Below is a small trained network, with its code and all its weights. Each question gives an input and a target symbol and asks what happens when units are switched off, that is, made to give their printed mean instead of their output.

import numpy as np


def w(rows, s, z=0):
    codes = np.array(rows[::2]) - 128.0
    scale = np.full(codes.shape[1], s)
    scale[-1] = z or s
    return codes * scale


def f(y):
    return y / 2 * (1 + np.tanh(0.7978845608 * (y + 0.044715 * y**3)))


def softmax(a):
    e = np.exp(a - a.max(-1, keepdims=True))
    return e / e.sum(-1, keepdims=True)


def log_softmax(a):
    a = a - a.max(-1, keepdims=True)
    return a - np.log(np.exp(a).sum(-1, keepdims=True))


def net(x, mask):
    ids = ['αεθλσφψω'.index(c) for c in x.split()]
    T = len(ids)
    res = E[ids] + P[:T]
    q, k, v = (res @ M[0].T for M in (Q, K, V))
    z = softmax(np.where(np.tri(T) > 0, q @ k.T / 2**0.5, -1e9)) @ v
    res = res + np.where(mask[0], z, O[0][:, -1]) @ O[0][:, :-1]
    y = f(res @ A[0][:, :-1].T + A[0][:, -1])
    res = res + np.where(mask[1:17], y, B[0][:, -1]) @ B[0][:, :-1]
    return log_softmax(res[-1] @ U[:, :-1].T + U[:, -1])


Q, K, V, O, A, B = {}, {}, {}, {}, {}, {}
E = w([
[62,181,243,111,140],'α',
[117,154,136,83,152],'ε',
[154,117,96,26,133],'θ',
[249,128,215,71,176],'λ',
[146,140,163,109,130],'σ',
[194,126,96,91,108],'φ',
[101,149,90,162,83],'ψ',
[122,64,142,252,220],'ω',
],0.015)
P = w([
[153,195,219,78,109],'0',
[169,203,204,106,130],'1',
[163,254,191,163,170],'2',
[172,156,196,133,97],'3',
[147,101,153,93,75],'4',
[106,139,110,94,115],'5',
],0.0092)
Q[0] = w([
[150,251,120,55,63],'H0',
[144,98,170,103,2],'H0',
],0.023)
K[0] = w([
[138,3,89,227,142],'H0',
[120,111,89,172,230],'H0',
],0.023)
V[0] = w([
[77,100,205,253,34],'H0',
[218,181,21,171,9],'H0',
],0.013)
O[0] = w([
[159,252,164,218,230,231],'H0',
[154,171,96,144,33,253],'H0',
],0.011,0.0047)
A[0] = w([
[129,93,140,165,125,227],'N0',
[34,128,147,151,137,2],'N1',
[117,136,146,98,102,64],'N2',
[37,105,96,79,146,73],'N3',
[72,32,98,200,88,167],'N4',
[185,112,71,182,130,133],'N5',
[105,192,135,130,96,39],'N6',
[108,104,140,80,131,252],'N7',
[7,148,67,115,104,40],'N8',
[89,104,181,59,77,174],'N9',
[158,78,90,176,187,219],'N10',
[59,163,93,71,134,105],'N11',
[118,127,157,94,50,22],'N12',
[159,169,181,99,82,149],'N13',
[114,35,158,117,115,32],'N14',
[193,176,100,121,139,115],'N15',
],0.012,0.0055)
B[0] = w([
[116,170,71,117,142,140],'N0',
[211,60,215,62,78,136],'N1',
[109,98,155,141,127,142],'N2',
[31,106,142,155,52,143],'N3',
[145,201,126,187,161,150],'N4',
[99,155,145,87,166,162],'N5',
[182,53,167,81,84,208],'N6',
[148,177,86,97,187,170],'N7',
[232,103,196,78,85,133],'N8',
[139,115,21,158,205,206],'N9',
[119,141,135,205,99,161],'N10',
[48,100,130,152,144,132],'N11',
[206,84,245,210,96,180],'N12',
[109,129,58,76,103,252],'N13',
[93,90,254,95,92,160],'N14',
[85,89,164,134,74,225],'N15',
],0.017,0.013)
U = w([
[160,170,179,20,142,75],'α',
[62,119,72,47,131,90],'ε',
[102,90,139,62,108,3],'θ',
[120,101,117,4,154,68],'λ',
[117,200,54,7,157,146],'σ',
[167,104,36,82,101,95],'φ',
[102,177,124,9,33,176],'ψ',
[110,199,123,115,105,147],'ω',
],0.0047,0.0056)

Each question gives the input, a string of symbols that net reads in full, and the target symbol t.
The units are the heads (2 rows each of Q, K, V and O) and the neurons (one row each of A and B). Each row of codes is followed by its name. A weight is (code - 128) times the scale printed after its matrix; where a second scale follows, it is the last column's (O, A, B and U).
mask holds one flag per unit, heads first, then neurons. A switched-off unit (its flag False) gives its mean, the last column of its rows in O or B, instead of its output. The means were averaged over made-up inputs and are rounded, as every weight is.
A unit's drop is (log p(t) with every unit on - log p(t) with that unit switched off) / (log p(t) with every unit on - log p(t) with every unit switched off).
The circuit of an input: a set's keep is (log p(t) with only the set's units on - log p(t) with every unit switched off) / (log p(t) with every unit on - log p(t) with every unit switched off). Starting from the 12 units with the biggest drops (on a tie, the unit counted first), units are removed one at a time, each time the one whose removal leaves the highest keep (on an exact tie, the one counted first), for as long as the keep stays at least 0.8.
circuit, biggest first: the units of the circuit, biggest drop first
most important unit: the unit with the biggest drop
top k neurons: the k neurons with the biggest drops, biggest first
drop when u is switched off: that unit's drop, to one decimal
input ω φ ψ φ ε, target ω: circuit, biggest first : (H0, N10, N6)
input ε ε ε, target ε: circuit, biggest first : (H0, N3, N9)
input φ ψ ψ ψ φ λ, target ψ: top 2 neurons : (N9, N15)
input φ ψ ε, target ψ: circuit, biggest first : (H0, N9, N15)
input α σ λ, target σ: circuit, biggest first : (N12, N6, N14)
input σ φ α, target φ: circuit, biggest first : (H0, N9)
input φ σ α ε, target σ: circuit, biggest first : (H0, N7, N15, N6)
input α φ φ ε λ, target φ: circuit, biggest first : (N9, H0)
input ω ψ ψ θ φ ψ, target ω: top 3 neurons : (N10, N6, N13)
input ψ ω φ, target ω: circuit, biggest first : (H0, N10, N6)
input α ψ σ, target ψ: circuit, biggest first : (H0, N9, N15, N13)
input θ α α, target θ: top 2 neurons : (N14, N12)
input ω φ λ ψ ψ ω, target ω: most important unit : N4
input ε ε σ, target σ: top neuron : (N12)
input ψ φ α λ, target φ: circuit, biggest first : (H0, N9, N14)
input λ λ λ, target λ: top 2 neurons : (N14, N9)
input λ φ ε, target φ: top 2 neurons : (N9, N12)
input ψ ε λ, target ψ: top 2 neurons : (N15, N9)
input φ ψ ψ φ α ε, target φ: top 2 neurons : (N9, N14)
input ψ ω α ψ ψ α, target α: top 3 neurons : (N1, N13, N9)
input ψ ω φ φ θ, target ω: drop when N13 is switched off : 0.3
input ω ε σ α ω, target ω: drop when N6 is switched off : 0.1
input ω φ ψ ψ σ, target ω: drop when N13 is switched off : 0.2
input α α φ, target φ: drop when N15 is switched off : 0.0
